Below is a small trained network, with its code and all its weights. Each question gives an input and a class and asks what happens when units are switched off, that is, made to give their printed mean instead of their output.

import numpy as np


def w(rows, s, z=0):
    codes = np.array(rows[::2]) - 128.0
    scale = np.full(codes.shape[1], s)
    scale[-1] = z or s
    return codes * scale


def norm(h):
    return h / np.sqrt((h * h).mean(-1, keepdims=True) + 1e-5)


def f(y):
    return np.maximum(y, 0)


def log_softmax(a):
    a = a - a.max(-1, keepdims=True)
    return a - np.log(np.exp(a).sum(-1, keepdims=True))


def net(x, mask):
    res = np.array(x, float).reshape(1, 2) / 4 @ E
    u = 0
    for l in range(4):
        y = f(norm(res) @ A[l][:, :-1].T + A[l][:, -1])
        res = res + np.where(mask[u : u + 7], y, B[l][:, -1]) @ B[l][:, :-1]
        u += 7
    return log_softmax(norm(res)[-1] @ U[:, :-1].T + U[:, -1])


A, B = {}, {}
E = w([
[137,164,144,121,231,144],'x0',
[133,73,98,254,156,86],'x1',
],0.0074)
A[0] = w([
[144,109,134,135,135,117,74],'0.n1',
[133,130,132,168,245,124,172],'0.n2',
[106,123,125,162,118,130,78],'0.n3',
[137,126,128,172,128,131,80],'0.n4',
[148,143,124,83,118,131,48],'0.n5',
[141,119,121,252,96,131,165],'0.n6',
[129,142,122,113,173,142,3],'0.n7',
],0.019,0.0023)
B[0] = w([
[84,129,121,110,98,156,143],'0.n1',
[149,207,74,171,203,218,255],'0.n2',
[140,84,127,116,148,110,157],'0.n3',
[6,124,113,77,38,210,167],'0.n4',
[71,154,154,80,144,185,175],'0.n5',
[97,33,140,131,180,30,249],'0.n6',
[219,74,105,219,11,34,169],'0.n7',
],0.021,0.014)
A[1] = w([
[174,108,170,102,122,90,4],'1.n1',
[57,146,167,110,98,118,150],'1.n2',
[160,114,169,87,99,71,110],'1.n3',
[171,104,170,126,108,67,104],'1.n4',
[132,153,156,117,129,82,140],'1.n5',
[125,88,203,81,25,25,60],'1.n6',
[110,143,199,21,2,125,146],'1.n7',
],0.021,0.0023)
B[1] = w([
[134,158,124,118,151,112,138],'1.n1',
[150,167,171,168,135,124,193],'1.n2',
[114,136,70,106,126,103,153],'1.n3',
[133,133,144,103,126,106,150],'1.n4',
[128,141,128,135,126,113,134],'1.n5',
[193,67,164,98,113,129,200],'1.n6',
[4,157,183,128,79,182,253],'1.n7',
],0.035,0.018)
A[2] = w([
[138,160,95,128,78,164,61],'2.n1',
[162,195,95,36,110,141,48],'2.n2',
[196,232,96,117,19,119,7],'2.n3',
[137,149,116,146,49,129,96],'2.n4',
[217,251,159,124,80,193,141],'2.n5',
[98,204,167,168,116,47,168],'2.n6',
[181,133,140,104,116,142,111],'2.n7',
],0.022,0.0016)
B[2] = w([
[191,106,179,140,162,119,176],'2.n1',
[97,149,97,198,178,138,138],'2.n2',
[75,103,49,170,184,173,175],'2.n3',
[119,189,155,134,193,125,165],'2.n4',
[251,150,77,195,1,126,246],'2.n5',
[158,143,198,61,159,187,174],'2.n6',
[157,169,160,116,206,103,142],'2.n7',
],0.024,0.014)
A[3] = w([
[69,212,65,63,197,197,4],'3.n1',
[111,42,100,80,84,80,130],'3.n2',
[97,128,126,194,173,77,86],'3.n3',
[122,73,138,188,6,25,107],'3.n4',
[85,209,143,102,129,120,97],'3.n5',
[39,58,149,98,97,89,151],'3.n6',
[191,89,171,99,101,41,56],'3.n7',
],0.022,0.0022)
B[3] = w([
[125,5,126,90,97,146,193],'3.n1',
[153,153,160,123,87,53,214],'3.n2',
[72,180,94,76,149,164,173],'3.n3',
[160,78,145,96,199,225,199],'3.n4',
[134,154,184,140,131,180,196],'3.n5',
[199,211,142,147,94,114,246],'3.n6',
[172,36,164,102,180,134,212],'3.n7',
],0.027,0.014)
U = w([
[53,43,30,102,183,194,147],'0',
[119,113,94,153,83,83,1],'1',
[253,50,190,89,159,54,164],'2',
[95,199,83,96,177,21,142],'3',
[119,117,103,162,103,82,14],'4',
[245,146,43,246,95,174,165],'5',
[115,107,92,157,73,70,13],'6',
[75,170,208,148,56,209,190],'7',
],0.014,0.0093)

Each question gives the input, the list of numbers given to net, and the class t.
The units are the neurons (one row each of A and B). Each row of codes is followed by its name. A weight is (code - 128) times the scale printed after its matrix; where a second scale follows, it is the last column's (A, B and U).
mask holds one flag per neuron, layer by layer. A switched-off neuron (its flag False) gives its mean, the last column of its row in B, instead of its output. The means were averaged over made-up inputs and are rounded, as every weight is.
A unit's drop is (log p(t) with every unit on - log p(t) with that unit switched off) / (log p(t) with every unit on - log p(t) with every unit switched off).
unit that matters most: the unit with the biggest drop
k most important neurons: the k neurons with the biggest drops, biggest first
k most important neurons of layer l: the k neurons of layer l with the biggest drops, biggest first
drop of u: that unit's drop, to one decimal
input [8,-6], class 5: unit that matters most -> 0.n6
input [-1,4], class 2: 4 most important neurons of layer 0 -> (0.n6, 0.n5, 0.n3, 0.n2)
input [8,-8], class 5: 3 most important neurons -> (0.n6, 0.n4, 1.n7)
input [1,7], class 0: 2 most important neurons -> (0.n2, 1.n6)
input [7,5], class 5: 2 most important neurons of layer 2 -> (2.n3, 2.n4)
input [-2,8], class 2: 4 most important neurons -> (0.n6, 1.n7, 0.n5, 2.n3)
input [8,4], class 5: 2 most important neurons -> (0.n2, 1.n7)
input [8,-7], class 5: 2 most important neurons -> (0.n6, 1.n7)
input [2,5], class 0: 2 most important neurons -> (0.n2, 1.n7)
input [-6,-1], class 2: 2 most important neurons -> (0.n2, 0.n4)
input [3,2], class 5: 2 most important neurons of layer 0 -> (0.n2, 0.n7)
input [0,1], class 3: 4 most important neurons -> (0.n6, 1.n7, 2.n5, 1.n6)
input [6,6], class 0: 2 most important neurons -> (0.n2, 2.n5)
input [8,6], class 0: unit that matters most -> 1.n2
input [4,7], class 0: drop of 0.n2 -> 1.0
input [-8,3], class 2: drop of 0.n2 -> 0.3
input [4,5], class 0: drop of 0.n2 -> 1.0
input [7,-5], class 5: drop of 0.n6 -> 1.3
input [5,4], class 0: 2 most important neurons of layer 0 -> (0.n6, 0.n2)
